Below is a small trained network, with its code and all its weights. Each question gives an input and a class and asks what happens when units are switched off, that is, made to give their printed mean instead of their output.

import numpy as np


def w(rows, s, z=0):
    codes = np.array(rows[::2]) - 128.0
    scale = np.full(codes.shape[1], s)
    scale[-1] = z or s
    return codes * scale


def f(y):
    return np.maximum(y, 0)


def log_softmax(a):
    a = a - a.max(-1, keepdims=True)
    return a - np.log(np.exp(a).sum(-1, keepdims=True))


def net(x, mask):
    res = np.array(x, float).reshape(1, 3) / 4 @ E
    y = f(res @ A[0][:, :-1].T + A[0][:, -1])
    res = res + np.where(mask, y, B[0][:, -1]) @ B[0][:, :-1]
    return log_softmax(res[-1] @ U[:, :-1].T + U[:, -1])


A, B = {}, {}
E = w([
[105,168,183,196,189,208,93,149,168],'x0',
[169,140,180,175,59,60,31,133,143],'x1',
[43,3,119,164,74,99,118,242,134],'x2',
],0.011)
A[0] = w([
[200,209,79,131,159,119,201,111,126,57],'n0',
[169,179,198,254,57,42,60,118,142,151],'n1',
[74,76,145,159,81,162,132,185,221,97],'n2',
[104,60,139,49,113,104,149,26,65,206],'n3',
[66,74,77,164,125,101,145,247,112,90],'n4',
[32,54,93,191,71,143,152,203,134,90],'n5',
[107,136,70,100,147,42,139,119,98,16],'n6',
[163,180,133,140,184,144,104,17,90,165],'n7',
[95,72,37,56,191,203,207,105,43,109],'n8',
[151,99,102,46,78,27,215,84,53,116],'n9',
[128,138,169,105,187,137,223,106,119,1],'n10',
[30,192,209,189,169,218,157,158,111,153],'n11',
[157,130,195,214,186,176,133,126,37,249],'n12',
[151,229,193,82,118,91,138,80,115,99],'n13',
[72,140,69,178,192,169,224,148,124,241],'n14',
[130,143,227,173,179,228,91,113,105,160],'n15',
[137,119,44,18,94,72,157,98,79,79],'n16',
],0.0095,0.0049)
B[0] = w([
[88,107,111,75,205,180,185,93,96,197],'n0',
[109,49,180,2,52,100,211,160,99,229],'n1',
[53,69,83,93,138,203,79,116,110,196],'n2',
[70,50,118,88,106,192,93,92,126,202],'n3',
[45,97,96,90,121,219,216,69,84,223],'n4',
[65,136,85,63,175,242,143,65,88,232],'n5',
[65,113,111,110,85,141,76,129,156,156],'n6',
[71,113,73,96,74,202,125,49,88,227],'n7',
[157,68,203,35,56,97,162,180,77,249],'n8',
[39,60,166,143,98,122,55,97,240,228],'n9',
[51,164,183,122,162,155,175,138,76,174],'n10',
[92,96,215,107,43,140,78,121,209,221],'n11',
[124,96,143,123,75,174,47,80,119,198],'n12',
[70,108,85,41,142,190,191,94,85,197],'n13',
[132,54,236,60,54,125,87,90,76,236],'n14',
[62,83,144,89,66,189,90,104,180,210],'n15',
[46,169,216,100,129,114,56,55,190,209],'n16',
],0.0083,0.015)
U = w([
[101,183,55,97,134,204,137,85,85,125],'0',
[78,154,165,115,81,134,41,149,212,198],'1',
[147,119,179,49,53,83,142,194,78,183],'2',
[151,88,137,130,78,133,86,95,124,176],'3',
[213,150,108,156,140,85,210,211,1,1],'4',
[180,224,61,224,207,106,172,206,97,1],'5',
[177,68,74,239,250,3,172,179,52,1],'6',
[195,205,65,194,214,50,215,187,30,1],'7',
],0.0083,0.0049)

Each question gives the input, the list of numbers given to net, and the class t.
The units are the neurons (one row each of A and B). Each row of codes is followed by its name. A weight is (code - 128) times the scale printed after its matrix; where a second scale follows, it is the last column's (A, B and U).
mask holds one flag per neuron, in row order. A switched-off neuron (its flag False) gives its mean, the last column of its row in B, instead of its output. The means were averaged over made-up inputs and are rounded, as every weight is.
A unit's drop is (log p(t) with every unit on - log p(t) with that unit switched off) / (log p(t) with every unit on - log p(t) with every unit switched off).
The circuit of an input: a set's keep is (log p(t) with only the set's units on - log p(t) with every unit switched off) / (log p(t) with every unit on - log p(t) with every unit switched off). Starting from the 12 units with the biggest drops (on a tie, the unit counted first), units are removed one at a time, each time the one whose removal leaves the highest keep (on an exact tie, the one counted first), for as long as the keep stays at least 0.8.
circuit, biggest first: the units of the circuit, biggest drop first
unit that matters most: the unit with the biggest drop
k most important neurons: the k neurons with the biggest drops, biggest first
drop of u: that unit's drop, to one decimal
input [1,-5,-4], class 2: circuit, biggest first => (n8)
input [-6,-4,-3], class 1: 3 most important neurons => (n9, n16, n1)
input [4,-6,-5], class 2: 3 most important neurons => (n8, n14, n5)
input [-7,-1,-4], class 1: 2 most important neurons => (n9, n16)
input [8,-8,-1], class 1: 2 most important neurons => (n11, n15)
input [3,6,6], class 0: 2 most important neurons => (n5, n8)
input [1,-4,5], class 0: 3 most important neurons => (n5, n4, n1)
input [-7,-4,2], class 1: 2 most important neurons => (n9, n16)
input [4,6,1], class 2: 3 most important neurons => (n1, n9, n16)
input [5,-5,-2], class 1: 3 most important neurons => (n1, n11, n15)
input [-6,5,3], class 1: 2 most important neurons => (n9, n8)
input [5,4,-8], class 0: 2 most important neurons => (n13, n7)
input [-2,4,-2], class 2: 2 most important neurons => (n1, n5)
input [-8,-2,-6], class 1: most important neuron => (n9)
input [1,5,6], class 0: 2 most important neurons => (n5, n8)
input [1,8,0], class 2: drop of n1 => 0.3
input [-7,5,2], class 1: drop of n9 => 0.2
input [-2,-4,0], class 2: drop of n8 => 0.5
input [-2,5,-7], class 0: drop of n10 => 0.0
input [8,-4,-3], class 1: unit that matters most => n11
